(in the rows, 128 means zero)
Rows near named flat spaces through zero
cd-rd: 110 148 121 131 103 145 144 141 138 133 135 141 158 104 150 137  90 100 157 129 113 114 138 106  99 135
sn-tq: 137 119 130 101 154 138 134 120 126 109 172 116 117 133 115 147 135 113 166 125 111 149 111 163 131 151
pm-tr: 126  88 138 129 141 129  98 104 144 117 114 124 154  74 145 150 111  79 123 125 155  97 128 100 109 165
sn-tq: 151 115 126 123 136 135  95 109 107 128 115 137  91 152 128 140 155 137 109 130 131 100  88 162 134 171
cd-rd:  82 166 115 131 108 110 113 145 151 161 164 118 140 142  86 117  97 138 105 151 102 117 126 121 109 117
cd-rd: 125 143 119 136 130 141 103 114 136 114 135 129  94 146 157 138 126 131 151 119 140 114 126 135 129 171
qq-mh: 118  82 127 119 143 106  89 113 143 138 158 103 129  93 106 129 126 103 118 148 142 104 112 128 127 137
pm-tr: 122 118 141 120 123 130 156 126 134 134 137 123 153 112  99 129 119 117 137 143 100 133 109 136 132 111
qq-mh: 144 152 117 126 116 145 145 148 118 111 115 146 132 134 153 151 134 123 145 119 127 140 151 126 123 132
cd-rd: 113 149 125 146 144 124 112 118 156 103 138 109  96 146 155 121 125 147 152 108 160 150 166 111 147 136
pm-tr: 124 141 122 113  90 134 177 158 120 151 151 135 155 123  87 133 123 125 145 165  70 132 104 153 131  86
qq-mh: 156 114 105 104 149 125 125 155 118  95 158 121 125 108 156 156 152 102 163 115 155 161 176 128 126 124
cd-rd: 145 121 131 154 112 145  99  99  94 155  68 162  86 160 168  99 136 160  93 116 140  69  78 137 122 167
pm-tr: 108 132 134 111 130 128 117 124 139 139 148 125 163 115  88 149 102  99 110 141 100 112 105 131  97 154
pm-tr: 136 141 168 154 154 128 125  91 136 104  46 132 126 162 121 128 144 163  68  98 151 144 133 112 150 144
sn-tq: 125 154 143 133 116 150 152 125 143 107  96 142 163 119 126 165 112 108 132 127 111 131 133 115 121 147
pm-tr:  91 157 113 166 122 110  81 119 158 139 131 114  85 153 160  92 110 164 119 118 169 112 158  95 134 134
qq-mh: 142 120 146 111 147 128 161 119 120 120 144 115 115 154  85 122 154 150 139 134  99 164  99 172 161 107
sn-tq: 129 145 155 103 177 159 124  97 126  97 129 138 152 141 130 161 102  94 135  82 112 142 112 135  82 210
sn-tq: 127  91 150 126 153 119 129  99 133 129 132 110 125 117 112 109 131 129 127 126 132 132 106 134 144 123
cd-rd: 138 123 154 136 153 123 160 111 137 102 110 110 114 147 118 113 152 160 135 113 137 177 141 133 175  96
qq-mh: 136 139 142 139 153 122 116 112 127 112  94 126 110 161 130 122 146 157  95 103 151 146 141 123 141 137
cd-rd: 129 109 124 108 129 130 134 137 131 124 156 123 155  91 120 150 119  88 150 139 117 127 127 129 113 130
pm-tr: 131 106 137 108 164 121 112 110 103 149 152 124 117 148 112  96 127 136 109 108 120 128  93 150 105 144
cd-rd: 122 108 150 141 128 131 140  99 129 142 111 126 124 127 124  99 120 141 127 129 121 116  95 130 141 122
qq-mh: 121 146 134 144  65 150 203 146 130 147 106 147 157 113 120 121 112 134 162 163  76 122 108 130 149  75
sn-tq: 140 149 137 111 151 141 120 122 122 104 117 138 139 149 114 166 134 117 110 110 119 140 125 141 110 174
qq-mh: 113 114 144 131 130 122 118 109 139 142 120 122 146 115 101 124 114 120 102 138 120 108 103 123 122 136
sn-tq: 122 123 130 120 150 107 131 137 126 134 146 114 135 132 114 103 129 139 114 116 136 157 149 119 124  98
qq-mh: 118 102 130 131 117 118 121 120 141 142 138 116 133 101 111 124 123 117 128 154 125 106 110 128 138 118
cd-rd: 121  87 145 121 137 115 135 111 132 145 141 111 143 103  94 110 124 119 121 144 116 122  97 135 136 109
cd-rd: 164 124 119 106 118 133 150 163  92 126 105 153 160 117 123 155 151 111 107 131 117 137 138 134 111 112
sn-tq: 147 146 142 124 132 142 134 122 113 116  88 147 134 155 113 153 144 136  97 120 113 131 112 144 126 153
pm-tr: 107 153 122 124 126 127 140 138 153 117 166 111 129 133 112 138 117 127 159 137 113 151 144 131 137 119
pm-tr: 118 110 140 155  96 131 172 125 166 111 109 114 150  75 140 132 120 115 173 155 134 134 149  99 173  80
sn-tq: 131 163 138 121 136 160 140 122 112 119 110 156 144 151 148 142 106 118 131  94 108 129 118 129  88 177
qq-mh: 123 134 143 100 148 138 146 124 116 136 151 132 159 135  94 132 108 111 125 118  87 140  99 147  95 145
qq-mh: 133 119 104 117 130 125  97 133 124 128 166 122  97 130 138 137 138 121 148 137 136 114 122 148 126 149
pm-tr: 128 135  89 115  81 132 120 169 107 162 154 150 140 110 130 142 119 105 132 162 103  86 115 137  96 125
sn-tq: 133 123 116 144 117 100 113 144 105 162 105 133 108 149 128  82 149 173  74 130 149 121 137 118 136  82
166 161 107 108 121 142 136 163  89 116 115 157 118 167 130 162 164 139 115 122 114 145 137 158 120 137 -> pm-tr
124 111 104 120 133 119  91 130 133 130 174 113  99 118 142 129 130 116 153 137 146 113 130 137 126 144 -> sn-tq
123 154 100 125 108 141 126 147 114 143 162 141 103 148 156 118 117 135 163 127 114 116 124 142 111 138 -> qq-mh
151 129 143 132 134 156 164 115 124  93 103 138 122 129 162 143 138 125 171 108 130 150 133 133 147 139 -> cd-rd
111 158 123 108 153 125 104 130 137 122 169 118 126 155 102 145 116 123 122 117 115 143 130 142 103 163 -> pm-tr
141 124 140 117 138 136 147 120 120 120 128 128 125 140 111 134 141 132 135 128 110 142 108 152 140 130 -> sn-tq
139  78 110 123 148 100 101 139 140 110 156  99 120  80 149 131 148 104 145 132 182 140 175 107 145 104 -> qq-mh
125 121 144 146 109 129 155 121 133 136  94 131 142 117 123 114 125 138 121 138 122 124 121 116 147  99 -> sn-tq
142 138 128 144 116 132 129 124 130 115  98 131  99 149 135 136 155 154 125 135 137 128 129 138 163 125 -> qq-mh
137 120 132 146 109 116 135 130 114 149  88 136 119 140 120 102 148 162  90 140 132 118 119 126 150  91 -> sn-tq
118 149 118 125 128 125 101 125 134 133 150 123 101 160 108 136 132 142 120 138 117 118 111 151 130 153 -> cd-rd
109 128 107 130  98 124 121 145 134 154 159 127 131 109 130 119 108 117 144 152 117 101 123 123 116 116 -> pm-tr
129  89 154 128 152 124 137  98 128 130 121 117 134 112 123 103 125 126 127 118 133 132 108 126 136 122 -> pm-tr
138 136 142 124 135 136 143 125 124 114 105 135 142 136 116 145 136 128 116 121 119 142 126 133 130 134 -> qq-mh
122 109 133 131 172 100 100 117 133 124 137 106 116 130 139  95 131 141 107  96 173 152 162 103 125 118 -> qq-mh
133 134 114 117 124 131 142 146 124 123 158 125 120 130 131 132 134 127 159 133 119 144 137 141 133 115 -> pm-tr
135 147 106 135 115 131 109 145 128 117 121 137 114 133 157 147 137 128 131 127 148 121 156 119 126 140 -> pm-tr
152 153 139 119 140 143 165 134 111 104 112 138 121 166 121 139 153 150 135 111 111 171 132 152 145 122 -> qq-mh

Rows near named flat spaces through zero (a row that begins with a name and a colon came from that space)
cm_jc:  97 111 114 133 131 126 162 153 145 126 136 112 121 126 152 117 148 133 142 110 159 117 153 114 173 127
mn_gj: 139 145 146  89 103 125 136 153 128 127 133 146 132 112 108 141  96 129 148 172 147 141 134 133  64  86
cm_jc: 114 105 100 132 132 133 162 148 144 139 134 103 166 113 130 106 141 122 140 138 132 114 111 126 200 136
fm_dp: 120 126 131 125 156 175  97 151 114 111  95 125 165 102 128 112 111 113  97 103 120 114 145 145 170 173
cm_jc:  98 115 132 131 138 128 133 134 140 147 119 125 116 133 127 134 132 121 133 113 125 124 139 124 144 136
mn_gj: 135 153 134 161 126 141  86 111 116 126 159 125 110  93 134 147 120 129 110 102 124 143 171 138  84 146
fm_dp: 134 143 112 134 114 125 130 144 110  54 142 120  95 119 188 109 143 154 127 118 190 122 171 110 143 123
fm_dp: 107  90 129 130 166 105 137 136 122 142 147 130 155 123  99 131 119 120 159 154 108 126 119 142 163 151
rg_jg: 126 144 137 126 134 148 103 136 104 104 128 130 117 123 128 123 106 125 123 121 135 121 126 147 140 157
cm_jc: 124 142 117 133 105 120 106  93 127  96  80 124  62 169 175 123 151 134 106 117 134 120 111  97 147 125
fm_dp: 142 111 142 129 145  90 123  98 127 144 129 151 126 153 108 149 136 133 133 140  99 144 127 121  79 111
fm_dp: 108 127 140 120 122 136 108 122 148 157  90 134 118 118 121 150 121 112 112 128 109 138 148 116  94 115
mn_gj: 138 154  95 129  82 150 112 112 133 114  97 101 121 114 153 109 129 118 108 156 126 117  80 116 170 128
fm_dp:  87 110 138 162 173 144 137 139 124 166 169 115 126 137 105 127 128 118 142  66 114 112 128 162 189 193
rg_jg: 123 142 117 122 102 159 139 154 146 142 129 111 150  89 130 122 120 119 123 130 143 126 137 129 133 117
cm_jc: 147 137 130 126 121 132 130 114 129 136 120 132 131 148 123 125 133 129 117 120 116 127 103 129 118 122
cm_jc: 105 147 137 127 114 126 114 133 112 111 144 127  73 130 134 136 106 128 149 136 150 125 126 138 130 141
cm_jc: 134 129 145 107 122 126 148 145 140 167 146 140 156 116  87 143 107 122 147 151 120 141 123 142  78 100
cm_jc: 137 127 108 123 122 120 103 134 108  95 139 120 157  72 125 124 101 121 142 203 127 133 123 133 143 134
mn_gj: 147 153 116 140 109 132 122 132 111  98 169 117 124  99 142 121 120 139 134 139 154 131 136 136 122 130
mj_hf: 117 123 135 118 145 152  95 138 122 114  84 133 144 111 131 126 115 115 103 123 118 124 150 129 139 148
mn_gj: 112 132 133 121 126 116 104 122 110  97 114 134  84 140 140 132 115 128 138 149 136 124 121 126 138 139
fm_dp:  70 112 143 115 142 155 104 155 146 170  94 125 139  86 101 148  94  93 129 138 107 129 155 137 138 148
fm_dp: 136 116 109 120 135 122 123 141 114  73 112 125 146 112 157 108 133 136 125 155 149 122 144 114 161 128
rg_jg: 130 131 121  89  99 132 186 179 142 126 142 122 154 117 123 111 117 134 160 163 172 122 116 128 135  86
rg_jg:  87  93 150 133 167 104 131 132 139 138 114 145  99 152 136 148 147 132 132  90 130 133 189 111 114 130
mn_gj: 111 146 127  99  92 155 149 138 147 161  93 116 113 156 113 116 114 110 133 137 124 110  54 134 166 122
mn_gj: 144 119 108 136 125 138 145 124 148 146 119 115 171 118 130 116 150 125 110 120 114 126 119 118 146 119
mn_gj: 117 125 107 117 106 115 150 146 130 119 148 112 132 106 129 119 117 126 163 184 149 123 105 126 161 116
rg_jg: 145 122 130 125 140 142  93 103 131 125  62 139 148 137 134 128 139 119  79 114  92 131 132 112 116 130
mj_hf: 124 130 154 107 153 139 124 164  99  95 138 147 128 132 120 122 102 134 140 118 154 122 150 152 125 147
cm_jc: 149 134 109 119 104 113 143 140 127  84 137 124 132 108 161 117 139 146 133 159 168 133 152 106 115  91
rg_jg: 153 142 137 125 135 150  92 102 112 111  79 139 126 160 134 119 131 125  85 100 103 121 103 130 129 147
cm_jc: 169 125 127 130 143 128 113 124 115 117 138 138 185  99 114 128 123 131 113 144 111 141 143 136  93 124
rg_jg: 150 128 121 128 123 117 125 106 125 129 123 130 140 138 121 126 132 128 124 148 108 131  97 126 124 121
mj_hf: 118 120 131 123 130 121 127 118 133 156 121 129 130 136 103 136 118 115 139 149 101 128  94 134 136 132
fm_dp: 103 123 125 107 120 149 113 149 142 137  87 123 146  91 123 132 107 106 121 158 122 128 139 122 138 124
mj_hf:  98 117 115 139 108  91 162 123 151 162 169 112  95 126 124 144 136 128 174 158 136 134 116 117 134 107
rg_jg: 127 125 138 130 139 143 130 123 141 117  77 138 107 172 165 121 166 139  84  52 138 122 165 102 121 122
mj_hf: 122 120 129 118 139 132 165 161 125 122 151 126 142 137 125 111 128 136 149 116 155 116 126 140 158 132
rg_jg: 110 116 140 118 132 122 157 137 148 156 119 134 117 157 121 133 139 129 136 107 131 126 130 121 122 112
mj_hf: 159 145 100 153  95 110 123  88 131 135 159 110 127 113 131 131 138 131 130 163 111 138  90 121 119 115
mj_hf:  82  90 126 113 147 103 155 152 137 140 127 126 127 132 116 129 122 120 170 162 132 120 122 125 175 131
mj_hf:  91 120 141 117 141 122  96 145 112 114 125 134 109  98 118 144  91 115 151 166 131 131 150 138 131 148
mn_gj: 122 147 103  95  74 120 133 144 122  93 120 112 107 106 140 115  99 123 162 221 159 120  78 120 161 104
fm_dp:  86 120 114 155 121 122 155 128 152 154 149 104  86 137 148 130 153 129 144  95 143 120 135 116 170 137
mn_gj: 160 125 117 143 144 123 115 111 110  82 121 131 138 139 158 111 153 145 101 107 133 125 143 117 137 137
rg_jg: 132 157 127 146 120 151 108 128 106 106 155 117 105 118 140 119 116 131 123 105 144 120 125 148 145 161
mj_hf: 109 119 130 118 141 146 116 146 126 127 105 126 145 112 122 124 113 114 123 133 122 121 133 134 156 147
mj_hf: 131 127 113 128 131 146  98 127 117 115 109 118 160  93 124 119 110 112 116 159 109 123 112 136 162 152
123  90 135 131 173 123 164 130 139 151 114 136 155 181 119 114 161 133 122  75 112 115 120 127 166 141 -> mn_gj
130  95 143 116 170  90 111 115 110  94  96 158 123 161 132 135 137 138 127 140 117 133 149 114 115 127 -> rg_jg
131 117 123 144 158 147 147 157 116 136 182 116 184  99 105 111 119 127 142 111 130 119 131 163 169 165 -> cm_jc
155 120 122 119 135 134 124 114 129 137  99 132 173 136 111 118 131 120 109 142  94 126  90 130 136 127 -> fm_dp
110 114 141 128 148 140 139 133 141 185 130 128 153 135  86 135 119 110 134 112  94 125 105 149 140 146 -> cm_jc
155 127 146 126 137 129 142 119 142 150 118 147 144 155 121 135 149 138 104  84 118 139 149 120  70 102 -> cm_jc
158 134 134 128 129 133 175 136 135 127 144 135 134 173 141 110 162 153 117  66 153 122 133 125 113 107 -> mj_hf
169 150 114 131 108 120  84  89 103  72 100 133 110 133 158 121 132 137 100 155 123 132 112 112 113 123 -> cm_jc
124 107 129 135 142  85 152 119 127 123 154 136 107 157 133 134 147 145 155 131 138 132 135 118 122 115 -> rg_jg
 88  86 133 109 155 114 146 141 145 150  89 134 135 150 116 130 133 116 142 138 113 120 122 117 166 129 -> mj_hf
128 122 123 117 134 131 117 143 118  98 114 129 143 108 138 120 120 128 126 149 139 126 144 125 140 131 -> fm_dp
138 111 132 128 162 123 115 132 105 102 128 138 155 125 123 121 123 131 126 132 121 126 138 138 142 150 -> fm_dp
147 134 136 114 127 132 128 127 122 113 107 140 131 148 132 121 131 134 115 120 131 127 123 125 113 118 -> mn_gj
113  95 115 144 154 106 121 114 131 122 115 125 135 127 140 129 148 127 126 134 112 128 143 111 159 140 -> mn_gj
121  83 119 119 153 102 135 122 147 138  87 136 165 129 127 132 149 123 122 152 103 134 142 100 135 109 -> mn_gj
112 111 118 128 128 128 138 118 150 153  94 120 131 145 130 124 145 118 119 123 108 121 106 113 161 127 -> cm_jc
148 176 121 154  99 164 119 125 116 125 174 107 113 109 137 118 121 132 116  93 145 124 117 151 128 149 -> mn_gj
 94 116  90 159  93 115 131 100 182 167 105  95 105  96 165 145 167 117 114 134 118 138 155  76 137  99 -> mj_hf
109 114 157 125 158 122 106 146 125 143 144 149 141  91 102 160 103 121 137 132 121 149 196 139  67 129 -> cm_jc
119 123 139  94 122 136 155 153 142 150 108 135 143 140 107 125 116 121 140 141 131 124 108 131 126 108 -> rg_jg

Rows near named flat spaces through zero
fh-rj: 118 161 104 160 138 137 134 141 118 164  85 127 116 147 152 115 145 119 132 111 156 185 140 164 131 112
rz-zt:  96  90 122 157 172 151 113 147 138 119  97 150 129 165 125 123 139 136 119 131 118 122 117 116 167 102
ff-mp: 111 148 130 132 144 142 132 114  99 161  62 149 101 168 183 171 137  85 117 104 165 187 115 163 159 115
fh-rj: 128 117 125 127 146 125  99 108 148 152 121 135 134 134 121 127  93  90 140 134 145 107  92 103 120 145
pz-bn: 116  98 137  86 140 133 144 129 111 133 134 138 110 142 133 165 108 112 120 140 155 106 117 126 141 144
rz-zt: 116 128  87 173 171 129 144 150 151 127 117 127 123 181 101 127 132 122 114 122 186 104 111  88 136 123
pz-bn: 148 168 107 151 150 108 120 137 164 119 121 106 165 149 109 102 128 143 105 135 139 154  87  95 120 136
pz-bn: 123 122 117 159 131 129 130 127 138 116 133 133 122 135 113 125 137 125 132 116 131  97 138 109 128 117
fh-rj: 122 120 109 198 132 143 131 150 129 124 101 128 100 154 115 115 157 141 152  99 135 137 148 124 128  85
ch-cz: 133 128 146  79 109 118 134 101 116 132 152 134 126 105 140 156 106 102 122 135 132 104 126 132 122 157
ht-th: 116  73 140  96 161 141 119 156 117 142  99 132 105 163 128 144  97 128 139 147 140 150  83 127 142 126
fh-rj: 142 137 139 136 132 154 119 128 125 165 127 111 143 134 131 133 147 150 146 145 163 158 146 136 125 124
ht-th: 145 149 154 156 124 130 104  71 158  86 151 140 179 127 124 159 162 128  98 125 110  78 128  74 154 128
ch-cz: 124 151 115 130 143 118 126 110 151 121 144 135 160 128 124 126 127 114  97 135 138  95 121 105 137 148
ch-cz: 124 141  90 182 151 116 113 120 163 141 112 132 127 150 107 106 111  89 136 109 158 100 102  91 114 129
ff-mp: 125 156 127 120 126 136 132 139 110 154 102 123 131 124 159 117 142 139 124 129 127 193 142 176 133 122
fh-rj: 114 133 124 135 127 123 112 116 138 121 125 144 141 108 136 105 126 115 121 122  90 115 132 135 135 127
ch-cz: 131 149 127 167 133 125  77  72 167 140 123 146 163 115 129 116 120  81 132 118 117  91 112  95 127 135
ch-cz: 112 153 100 117 129  88 162 126 126  87 120 147 109 139 140 139 113  89  82  99 119 111 103 124 139 141
fh-rj: 138 150 120 135 142 131 107 117 150 161 131 117 159 125 123 110 120 122 132 144 153 135 118 118 116 144
ff-mp: 149 116 155 190  99 128  73  89 153  96 116 137 134 109 115 115 141 123 164  97  58 111 120  94 120  91
pz-bn: 127 150 116 137 145 119 137  95 149 117 146 139 148 147 122 161 129  95  94 125 171  72 116  83 141 151
ht-th: 128  93 166  64 100 124 143 131  91 102 138 135 103 107 146 159 117 138 127 133  86 134 129 154 136 130
ht-th: 123 129 112  71 132 103 157 157 123 121 155 117 131 113 120 109  98 137 105 151 126 126 116 141 116 161
rz-zt: 134 172 136 147 148 140 118 119 132 132  88 126 162 159 159 142 165 144  95 129 137 195 115 135 162 115
rz-zt: 138 164 121 101 120 114 148 125 125 135 147 116 142 117 135 131 126 128 107 137 149 137 132 137 119 153
ch-cz: 153 146 128 136 115 126 139 119 132 135 151 108 130 129 113 143 135 134 138 129 168 118 137 109 107 136
pz-bn: 127 129 118 141 136 125 138 156 125 116 108 121 118 147 125 117 136 148 124 121 122 161 119 134 131 112
fh-rj: 153 136 146 104 135 142 128 127 121 163 129 103 138 146 130 156 127 142 136 153 183 165 114 125 121 143
ht-th: 149 151 150 145 111 137 114  82 142 121 158 126 162 114 125 152 156 130 124 131 137  93 151 100 131 133
ht-th: 112 161  80 169 130 109 127 131 147 140 120 134 126 114 124  75 119  98 130 104 124 117 139 138 108 129
ht-th: 102  97  89 110 145 117 124 153 136 172 134 132 103 111 109  78  66  90 158 138 143  96 117 141  94 153
ff-mp: 136 152 133 139 107 129  92 106 141 154 134 125 157  80 136  84 128 126 150 132  91 141 149 150 108 130
fh-rj: 152 129 143 130 135 154 130 136 118 167 121 101 126 156 125 156 142 152 151 145 192 168 129 126 121 124
ht-th: 142 119 164  74 111 136 142 126  97 129 136 119 122 124 147 168 130 146 126 144 133 157 130 148 134 136
rz-zt:  93 101 106 100 165 111 153 149 136  87 136 151 127 151 118 133 108 117  77 137 120  78 101 107 160 145
pz-bn: 110 122 112 127 143 124 132 134 127 136 113 140 116 138 134 125 113 105 122 123 136 124 117 134 134 131
ht-th: 115 160 103 129 113 110 137 129 115 148 106 136 107 108 154 103 115  94 130 103 118 157 137 173 114 130
rz-zt: 129 166 118 156 152 122 121 112 147 117  99 134 153 161 141 139 144 115  92 117 141 147 100 107 153 125
ht-th: 118 107 141 146 107 124 107  95 135  99 138 155 122 101 126 128 126 103 138 106  75  71 140 114 132 117
ch-cz: 100 129 121 105 130 135 120 125 120 157 131 146 137  94 150 101 117 111 126 139 108 123 155 170 134 141
ff-mp: 122 128 132 103 134 120 142 142 122 101 127 130 135 134 135 133 132 146  97 136 108 142 117 134 146 131
ch-cz: 171 157 146 165  94 129 129 107 130 116 137 103 128 131 117 152 161 148 148 110 146 141 141 105 108 111
rz-zt: 120  66 169  96 118 162 126 172  91 118 122 124 111 116 135 123 147 197 152 151  70 174 156 173 146  94
ch-cz: 135 139 148 110 111 121 128 106 122 104 134 135 138 116 143 149 136 126 110 124 103 126 127 129 140 132
pz-bn: 117 142 137 133 112 127 154  95 106 101 124 154 107 138 156 186 154  97 102  96 137 100 150 130 156 121
rz-zt: 132 148 156 116 105 138  87  87 125 156 123 138 157  81 162 115 131 114 141 133  86 151 146 162 128 132
fh-rj: 140 108 142 156 138 139  84 108 158 131 129 127 151 130 106 120 123 129 150 136 117 106 108  88 124 122
rz-zt:  89  76 107 161 174 143 112 154 150 114 116 152 127 152 104 100 124 131 125 133 109  84 121 105 155 109
pz-bn: 146 104 157 127  97 129 100 111 128 120 139 126 123  97 120 122 119 132 164 124  84 119 129 124 109 119
fh-rj: 131 146 106 136 142 110 125 128 146 134 121 124 134 139 120 114 108 107 120 125 144 128  98 112 117 141
ff-mp: 129 111 114 126 136 135 152 155 125 137 152 113 116 138 102 128 127 148 139 142 168 107 145 119 115 133
ff-mp: 119 110 125 126 131 117 122 134 116 131  85 140  88 144 142 132  99  94 142 105 116 155  90 139 126 118
pz-bn: 103 112 109 145 147 135 174 157 109 101 114 141  90 175 127 161 151 132 105 109 160 113 140 124 157 108
ff-mp: 117 121 116 111 141 133 139 136 125 150 140 128 126 129 125 128 116 121 127 142 159 111 136 133 125 144
ff-mp: 122 103 115  86 136 121 152 175 133 115 180 109 144 106  93  89 114 178 118 168 115 102 143 130 115 150
rz-zt: 166 150 135 137  92 124 143 126 115 144 137  97 106 124 120 143 135 137 162 115 164 155 140 130  89 125
ch-cz: 146 137 153  94  94 110 171 134  95  73 134 121 104 133 143 175 147 152 102 112 108 154 127 138 138 121
pz-bn: 127 140 137 122 111 151 137 130 110 152 148 121 139 101 140 123 159 156 136 142 134 139 189 165 128 125
ff-mp: 121 142 137 102 138 125 136 118 130 103 141 137 161 127 141 144 142 139  81 143 114 119 128 124 159 141
117  81 129 138 156 136 122 159 135 104 111 132 116 160 108 125 123 149 129 133 113 125 100 106 145 108 -> ht-th
102 119 133 104 146 144 114 125 130 142 136 145 158 110 143 113 130 132 110 154 107 117 146 148 153 139 -> ff-mp
132 159 107 110 132  87 154 140 128  98 108 125 117 148 136 131 108 111  90 111 126 158  78 124 127 141 -> fh-rj
121  99 121 141 153 137 109 130 148 141 131 131 132 141 105 119 110 120 142 140 144  96 112  99 126 131 -> ht-th
112 120 129 141 140 142  95 108 132 163 100 147 127 126 146 122 116  92 145 124 127 130 123 139 135 124 -> fh-rj
114 121  95 137 143 134 153 176 119 152 123 116 105 141 116 100 126 144 141 132 160 144 147 150 115 122 -> ch-cz
104  98 128  81 126 122 156 163  93 118 113 139  89 128 146 132 109 129 121 127 105 151 124 169 138 126 -> ch-cz
115 143 110 148 137 139 146 132 128 135 137 131 134 134 127 127 151 132 116 128 156 111 162 132 138 126 -> pz-bn
144 146 134  98 144 113 150 142 123 106 113 113 135 166 135 159 127 144  89 137 149 174  81 116 143 138 -> pz-bn
144 127 153 114 127 139 111 116 131 136 134 119 150 124 130 139 133 144 131 147 128 142 122 122 131 132 -> fh-rj
121 113 127  97 128 123 150 143 115 121 142 128 115 128 126 139 118 132 119 136 134 117 129 134 129 139 -> rz-zt
118  71 113 149 124 139 114 139 145 146 171 128 110  99  78  90 101 124 184 136 129  43 158 107  91 129 -> ht-th
126 133 125 124  84 120 138 119 112 134 154 131 106  78 131 109 124 115 154 111 104 104 175 159 100 130 -> ht-th
100 133  80 147 148 111 122 145 141 156 101 140 110 127 127  77  91  84 136 113 129 127 111 143 112 134 -> ht-th
132 120 138  93 114 139 145 139 102 155 144 116 114 113 134 138 124 140 145 143 150 141 154 158 115 138 -> rz-zt
135 140 150 159 116 145 111  99 118 135  98 137 122 138 153 156 156 117 140 106 127 154 137 135 142 103 -> ht-th
114 148 105 198 131 133 102 109 139 152  82 147 114 135 143 106 136  85 150  88 126 138 134 136 127 101 -> ht-th
124 124 111  93 126 111 179 160 105 118 138 119  93 141 124 144 114 130 115 126 158 130 125 140 119 141 -> ch-cz
117 129 128  78 143 138 148 142 123 141 168 122 160 113 128 126 131 155  99 172 146 112 154 143 140 158 -> ch-cz
127 126 135  82 143 126 151 141 110 128 121 124 122 152 142 161 120 132 102 143 155 154 104 136 144 143 -> pz-bn
124 120 150 167 130 140  74 119 149 101  99 142 162 115 136  91 152 154 131 123  37 155 122 128 152  91 -> rz-zt
120 130 125 121 136 138 143 154 121 124 134 121 139 129 129 117 149 165 114 143 124 146 150 146 140 123 -> ch-cz
126 108 144 128 125 143 120 130 115 136 116 132 115 131 136 138 133 133 144 127 122 141 134 139 134 114 -> rz-zt
135 120 151  84 126 125 123 114 121 130 135 129 135 123 138 152 111 121 120 144 127 130 108 127 132 147 -> fh-rj
138 133 117 119 143 128 101 159 148 166 127 100 159 111 113  63 107 159 147 162 118 176 111 143 101 139 -> pz-bn
147 172 118  81 109  72 137 104 143 104 152 122 146 100 130 122  87  94  93 126 110 117  84 114 104 175 -> ff-mp
114 120 117 123 138 128 140 151 121 125 119 131 119 135 130 118 127 136 120 129 123 138 129 142 135 124 -> ch-cz
